Below are the code and all the weights of a small trained network. Each question names an input and a class and asks about switching units off, where a switched-off unit gives its printed mean instead of its output.

import numpy as np


def w(rows, s, z=0):
    codes = np.array(rows[::2]) - 128.0
    scale = np.full(codes.shape[1], s)
    scale[-1] = z or s
    return codes * scale


def norm(h):
    return h / np.sqrt((h * h).mean(-1, keepdims=True) + 1e-5)


def f(y):
    return np.maximum(y, 0)


def log_softmax(a):
    a = a - a.max(-1, keepdims=True)
    return a - np.log(np.exp(a).sum(-1, keepdims=True))


def net(x, mask):
    res = np.array(x, float).reshape(1, 5) / 4 @ E
    u = 0
    for l in range(2):
        y = f(norm(res) @ A[l][:, :-1].T + A[l][:, -1])
        res = res + np.where(mask[u : u + 16], y, B[l][:, -1]) @ B[l][:, :-1]
        u += 16
    return log_softmax(norm(res)[-1] @ U[:, :-1].T + U[:, -1])


A, B = {}, {}
E = w([
[77,55,84,108,153,162,101,203,120,175,178,103],'x0',
[216,79,100,148,121,84,193,173,81,115,137,103],'x1',
[192,153,43,91,110,178,83,117,136,74,127,116],'x2',
[125,123,94,138,167,108,153,86,177,133,178,110],'x3',
[140,11,108,91,122,114,127,90,179,122,109,207],'x4',
],0.011)
A[0] = w([
[113,99,101,109,63,111,200,104,180,106,141,186,2],'0.n1',
[127,108,108,159,63,111,158,83,173,81,73,156,104],'0.n2',
[2,58,181,174,112,51,217,158,129,153,91,140,29],'0.n3',
[178,94,100,184,134,61,121,167,179,89,155,60,48],'0.n4',
[97,69,199,154,14,176,66,169,78,86,7,154,27],'0.n5',
[97,168,173,97,118,160,135,105,132,140,169,60,93],'0.n6',
[137,135,138,130,124,68,147,110,116,75,112,163,37],'0.n7',
[131,178,161,123,86,70,102,57,158,121,120,158,50],'0.n8',
[51,112,152,106,220,186,71,35,163,152,97,111,102],'0.n9',
[77,85,52,75,199,143,87,225,125,202,181,182,36],'0.n10',
[128,111,127,173,181,113,139,88,166,118,196,105,6],'0.n11',
[188,110,127,166,98,110,209,193,163,103,158,209,36],'0.n12',
[94,43,133,88,165,109,174,101,131,94,77,244,106],'0.n13',
[111,137,82,115,198,72,122,8,224,202,202,121,53],'0.n14',
[210,224,194,139,120,109,116,102,124,175,115,71,84],'0.n15',
[139,168,53,132,173,120,233,14,128,174,198,117,44],'0.n16',
],0.0071,0.0044)
B[0] = w([
[162,93,134,158,214,158,95,132,101,141,132,191,168],'0.n1',
[98,119,174,40,207,152,132,143,83,136,184,98,199],'0.n2',
[119,132,60,75,73,37,71,78,115,139,153,98,241],'0.n3',
[88,155,109,173,94,153,116,147,212,84,156,159,179],'0.n4',
[185,96,163,189,123,97,63,173,211,99,86,81,212],'0.n5',
[145,112,79,212,140,158,104,142,99,128,170,161,180],'0.n6',
[178,116,167,95,152,145,191,165,153,168,195,92,161],'0.n7',
[116,112,206,40,141,145,186,195,132,73,185,126,191],'0.n8',
[108,97,86,168,66,127,206,174,152,54,151,175,228],'0.n9',
[155,118,210,48,154,169,176,153,142,151,176,66,237],'0.n10',
[158,78,133,185,108,101,55,105,170,109,66,62,152],'0.n11',
[39,131,145,180,56,186,183,144,158,84,144,158,184],'0.n12',
[134,174,121,205,208,176,73,106,49,139,162,146,254],'0.n13',
[160,123,164,161,99,100,62,184,179,116,47,110,221],'0.n14',
[108,50,130,93,254,153,126,136,105,164,179,160,221],'0.n15',
[166,88,128,147,137,70,82,172,160,63,41,52,194],'0.n16',
],0.0072,0.006)
A[1] = w([
[162,183,162,140,144,70,183,56,120,66,98,170,129],'1.n1',
[140,133,186,104,81,145,98,166,97,167,16,158,39],'1.n2',
[105,207,104,178,152,124,149,111,81,175,114,89,4],'1.n3',
[140,174,137,178,142,112,91,186,103,153,134,91,80],'1.n4',
[72,160,105,84,100,155,86,104,166,115,119,161,45],'1.n5',
[204,88,64,126,133,86,173,133,62,132,183,108,154],'1.n6',
[187,99,135,134,89,134,139,185,41,145,81,144,124],'1.n7',
[83,133,174,134,114,38,157,87,126,174,107,152,61],'1.n8',
[72,155,175,126,87,166,83,107,156,157,102,122,163],'1.n9',
[157,22,137,77,120,134,108,65,148,178,83,231,71],'1.n10',
[89,61,98,94,176,103,102,206,135,132,151,87,50],'1.n11',
[200,163,12,1,83,163,113,87,144,94,87,155,80],'1.n12',
[170,146,92,99,124,178,50,113,152,70,163,68,166],'1.n13',
[61,169,121,125,98,187,127,107,177,119,117,213,74],'1.n14',
[195,173,206,100,140,126,186,41,148,127,68,125,62],'1.n15',
[155,112,87,175,74,124,222,122,112,135,112,136,53],'1.n16',
],0.0099,0.0041)
B[1] = w([
[100,142,112,28,126,230,121,161,148,181,136,57,197],'1.n1',
[191,75,44,156,144,78,78,169,228,110,107,37,155],'1.n2',
[209,100,25,197,167,191,110,79,55,118,139,193,153],'1.n3',
[162,80,87,122,198,125,132,50,136,75,139,188,203],'1.n4',
[92,153,135,167,107,142,182,116,193,132,87,114,151],'1.n5',
[32,163,177,146,75,169,148,106,177,107,64,175,239],'1.n6',
[84,121,105,157,147,107,133,112,224,101,149,92,191],'1.n7',
[161,134,65,91,18,67,65,84,59,173,144,136,173],'1.n8',
[160,88,85,138,88,120,210,88,159,127,93,116,175],'1.n9',
[162,253,18,211,218,161,173,108,17,64,145,42,197],'1.n10',
[186,216,171,52,123,165,110,110,115,132,96,158,246],'1.n11',
[98,156,135,155,67,39,103,96,81,235,181,102,194],'1.n12',
[109,69,165,135,137,50,133,97,78,168,103,157,254],'1.n13',
[109,142,153,159,88,124,237,190,130,89,113,157,163],'1.n14',
[121,104,101,47,154,201,97,216,136,193,188,82,169],'1.n15',
[87,156,144,163,39,151,185,179,186,122,80,220,149],'1.n16',
],0.0079,0.0084)
U = w([
[128,133,164,4,149,214,140,165,136,169,182,86,176],'0',
[149,157,88,200,212,169,130,95,55,78,146,160,154],'1',
[62,140,144,178,40,143,195,153,201,85,90,173,253],'2',
[111,128,112,121,51,2,84,77,69,228,158,111,87],'3',
[179,82,121,158,153,84,64,155,221,86,89,60,3],'4',
[145,100,210,98,136,85,103,135,113,105,115,255,133],'5',
],0.014,0.0012)

Each question gives the input, the list of numbers given to net, and the class t.
The units are the neurons (one row each of A and B). Each row of codes is followed by its name. A weight is (code - 128) times the scale printed after its matrix; where a second scale follows, it is the last column's (A, B and U).
mask holds one flag per neuron, layer by layer. A switched-off neuron (its flag False) gives its mean, the last column of its row in B, instead of its output. The means were averaged over made-up inputs and are rounded, as every weight is.
A unit's drop is (log p(t) with every unit on - log p(t) with that unit switched off) / (log p(t) with every unit on - log p(t) with every unit switched off).
The circuit of an input: a set's keep is (log p(t) with only the set's units on - log p(t) with every unit switched off) / (log p(t) with every unit on - log p(t) with every unit switched off). Starting from the 12 units with the biggest drops (on a tie, the unit counted first), units are removed one at a time, each time the one whose removal leaves the highest keep (on an exact tie, the one counted first), for as long as the keep stays at least 0.8.
units of the circuit, in order: the units of the circuit, biggest drop first
k most important neurons: the k neurons with the biggest drops, biggest first
top k neurons in layer l: the k neurons of layer l with the biggest drops, biggest first
input [-7,-5,-2,2,-7], class 0: 2 most important neurons : 0.n8, 1.n1
input [4,0,6,0,-4], class 3: units of the circuit, in order : 1.n13
input [3,5,6,7,-5], class 4: top 4 neurons in layer 0 : 0.n16, 0.n3, 0.n4, 0.n13
input [7,7,8,0,3], class 3: top 4 neurons in layer 0 : 0.n9, 0.n15, 0.n8, 0.n2
input [6,-8,8,-4,0], class 2: top 3 neurons in layer 1 : 1.n14, 1.n5, 1.n8
input [0,-6,6,7,-5], class 4: 2 most important neurons : 0.n14, 0.n16
input [-5,6,-1,8,-6], class 4: 4 most important neurons : 0.n16, 0.n13, 0.n9, 1.n10
input [3,7,-7,-5,-1], class 2: 2 most important neurons : 1.n6, 1.n16
input [1,-7,-1,1,6], class 2: top 2 neurons in layer 1 : 1.n14, 1.n5
input [-5,-5,-5,8,0], class 4: 3 most important neurons : 0.n14, 0.n16, 1.n6
input [-7,-6,-7,-1,-8], class 1: 2 most important neurons : 1.n3, 0.n6
input [6,-7,1,-4,1], class 2: 2 most important neurons : 0.n9, 0.n15
input [-7,4,8,1,-4], class 3: 3 most important neurons : 1.n12, 1.n13, 0.n10
input [-4,-4,8,-7,5], class 3: units of the circuit, in order : 1.n12
input [1,2,-4,-5,-1], class 4: 2 most important neurons : 0.n5, 1.n2
input [2,5,5,5,5], class 1: top 2 neurons in layer 0 : 0.n3, 0.n1
input [-5,0,3,-7,3], class 4: 2 most important neurons : 0.n5, 1.n2
input [-3,3,-6,4,1], class 3: 2 most important neurons : 0.n3, 1.n8
input [-8,1,1,-8,0], class 0: top 2 neurons in layer 1 : 1.n15, 1.n1
input [4,-4,8,3,1], class 3: most important neuron : 1.n12
input [-3,0,-8,-7,-5], class 3: top 2 neurons in layer 0 : 0.n3, 0.n14
input [-4,0,4,-6,5], class 4: 3 most important neurons : 0.n5, 1.n2, 0.n15
input [-1,3,5,-7,-6], class 4: top 2 neurons in layer 1 : 1.n7, 1.n2
input [-8,-7,-3,-1,-7], class 0: top 2 neurons in layer 1 : 1.n1, 1.n15
input [4,0,4,0,5], class 1: top 4 neurons in layer 1 : 1.n10, 1.n1, 1.n15, 1.n13
input [-8,-8,3,-4,6], class 0: top 2 neurons in layer 1 : 1.n15, 1.n1
